Below are the code and all the weights of a small trained network. Each question names an input and a class and asks about switching units off, where a switched-off unit gives its printed mean instead of its output.

import numpy as np


def w(rows, s, z=0):
    codes = np.array(rows[::2]) - 128.0
    scale = np.full(codes.shape[1], s)
    scale[-1] = z or s
    return codes * scale


def f(y):
    return np.maximum(y, 0)


def log_softmax(a):
    a = a - a.max(-1, keepdims=True)
    return a - np.log(np.exp(a).sum(-1, keepdims=True))


def net(x, mask):
    res = np.array(x, float).reshape(1, 5) / 4 @ E
    y = f(res @ A[0][:, :-1].T + A[0][:, -1])
    res = res + np.where(mask, y, B[0][:, -1]) @ B[0][:, :-1]
    return log_softmax(res[-1] @ U[:, :-1].T + U[:, -1])


A, B = {}, {}
E = w([
[84,2,169,178,213],'x0',
[168,145,128,24,165],'x1',
[49,74,46,123,59],'x2',
[149,126,219,41,80],'x3',
[210,92,116,165,74],'x4',
],0.0088)
A[0] = w([
[142,93,50,95,82,86],'N1',
[137,90,54,103,75,162],'N2',
[139,57,190,83,118,128],'N3',
[128,112,127,167,149,90],'N4',
[171,134,125,157,94,109],'N5',
[129,110,132,183,151,43],'N6',
[128,106,101,139,133,47],'N7',
[120,172,109,17,79,93],'N8',
[124,161,118,119,108,91],'N9',
[98,137,141,124,128,90],'N10',
[37,104,145,61,193,116],'N11',
[97,118,110,165,72,4],'N12',
[87,132,136,116,159,117],'N13',
[102,95,151,252,177,110],'N14',
[162,135,146,136,103,105],'N15',
[96,117,128,138,132,35],'N16',
[42,116,81,159,32,121],'N17',
[107,121,111,138,102,114],'N18',
[76,121,98,143,73,129],'N19',
[114,113,113,122,144,99],'N20',
[146,103,152,122,156,149],'N21',
[165,132,154,121,170,95],'N22',
[143,78,155,87,129,20],'N23',
[132,159,31,105,136,57],'N24',
[83,110,135,121,154,119],'N25',
[162,133,116,162,103,57],'N26',
[120,160,84,162,143,77],'N27',
[197,128,172,118,90,108],'N28',
[157,113,149,123,121,112],'N29',
[113,125,127,161,102,68],'N30',
[122,145,84,149,135,114],'N31',
[124,105,115,122,115,96],'N32',
[51,122,87,140,179,66],'N33',
],0.019,0.003)
B[0] = w([
[123,87,87,187,120,175],'N1',
[126,110,82,193,129,184],'N2',
[84,52,140,84,125,183],'N3',
[147,123,139,155,131,167],'N4',
[87,145,139,134,123,160],'N5',
[153,119,144,165,123,175],'N6',
[138,147,130,145,137,149],'N7',
[254,132,151,171,73,196],'N8',
[167,146,119,120,120,149],'N9',
[143,130,137,124,104,141],'N10',
[56,125,202,173,111,201],'N11',
[99,166,121,104,152,170],'N12',
[121,130,137,155,118,159],'N13',
[183,114,124,243,119,250],'N14',
[103,145,147,119,120,151],'N15',
[128,124,137,143,145,150],'N16',
[49,189,90,117,79,221],'N17',
[118,153,119,130,135,155],'N18',
[86,164,94,134,102,183],'N19',
[129,125,149,130,127,146],'N20',
[99,112,119,119,129,160],'N21',
[88,147,139,136,139,164],'N22',
[106,72,125,107,118,154],'N23',
[138,55,143,91,149,174],'N24',
[116,111,160,152,134,167],'N25',
[108,153,150,134,129,153],'N26',
[115,82,117,112,143,166],'N27',
[73,158,166,104,105,176],'N28',
[97,127,125,113,129,148],'N29',
[109,134,120,116,162,154],'N30',
[128,92,128,113,140,161],'N31',
[124,129,136,134,150,143],'N32',
[91,156,156,134,108,199],'N33',
],0.046,0.02)
U = w([
[163,186,5,110,227,4],'0',
[59,42,198,2,169,125],'1',
[13,180,49,17,155,74],'2',
[121,123,78,104,56,172],'3',
[186,30,76,161,172,236],'4',
[184,122,25,108,224,3],'5',
[215,182,214,66,160,99],'6',
[29,172,145,183,120,160],'7',
],0.007,0.0044)

Each question gives the input, the list of numbers given to net, and the class t.
The units are the neurons (one row each of A and B). Each row of codes is followed by its name. A weight is (code - 128) times the scale printed after its matrix; where a second scale follows, it is the last column's (A, B and U).
mask holds one flag per neuron, in row order. A switched-off neuron (its flag False) gives its mean, the last column of its row in B, instead of its output. The means were averaged over made-up inputs and are rounded, as every weight is.
A unit's drop is (log p(t) with every unit on - log p(t) with that unit switched off) / (log p(t) with every unit on - log p(t) with every unit switched off).
The circuit of an input: a set's keep is (log p(t) with only the set's units on - log p(t) with every unit switched off) / (log p(t) with every unit on - log p(t) with every unit switched off). Starting from the 12 units with the biggest drops (on a tie, the unit counted first), units are removed one at a time, each time the one whose removal leaves the highest keep (on an exact tie, the one counted first), for as long as the keep stays at least 0.8.
circuit, biggest first: the units of the circuit, biggest drop first
most important unit: the unit with the biggest drop
k most important neurons: the k neurons with the biggest drops, biggest first
drop when u is switched off: that unit's drop, to one decimal
input [-6,7,-5,5,-5], class 6: circuit, biggest first => (N8)
input [1,0,-4,-4,1], class 4: circuit, biggest first => (N17 N11)
input [5,5,7,2,8], class 2: 4 most important neurons => (N14 N8 N11 N3)
input [-1,3,6,5,1], class 3: 2 most important neurons => (N14 N8)
input [-8,0,7,-4,5], class 3: 2 most important neurons => (N8 N17)
input [-4,7,0,0,8], class 3: 2 most important neurons => (N28 N14)
input [-6,0,5,0,3], class 3: circuit, biggest first => (N8 N11)
input [0,4,-4,1,1], class 1: 2 most important neurons => (N14 N17)
input [8,-2,-5,-7,1], class 4: 2 most important neurons => (N14 N17)
input [-4,2,3,-7,2], class 2: 2 most important neurons => (N14 N17)
input [-7,1,-8,2,3], class 6: 2 most important neurons => (N8 N17)
input [-5,8,8,6,8], class 4: 2 most important neurons => (N8 N1)
input [-8,-2,3,2,4], class 3: 2 most important neurons => (N8 N11)
input [0,1,-6,4,6], class 1: most important unit => N17
input [-6,-4,-3,7,3], class 6: drop when N8 is switched off => 0.2
input [0,-5,-3,8,-2], class 1: drop when N6 is switched off => 0.0
input [-6,2,-2,-7,-5], class 4: drop when N28 is switched off => 0.1
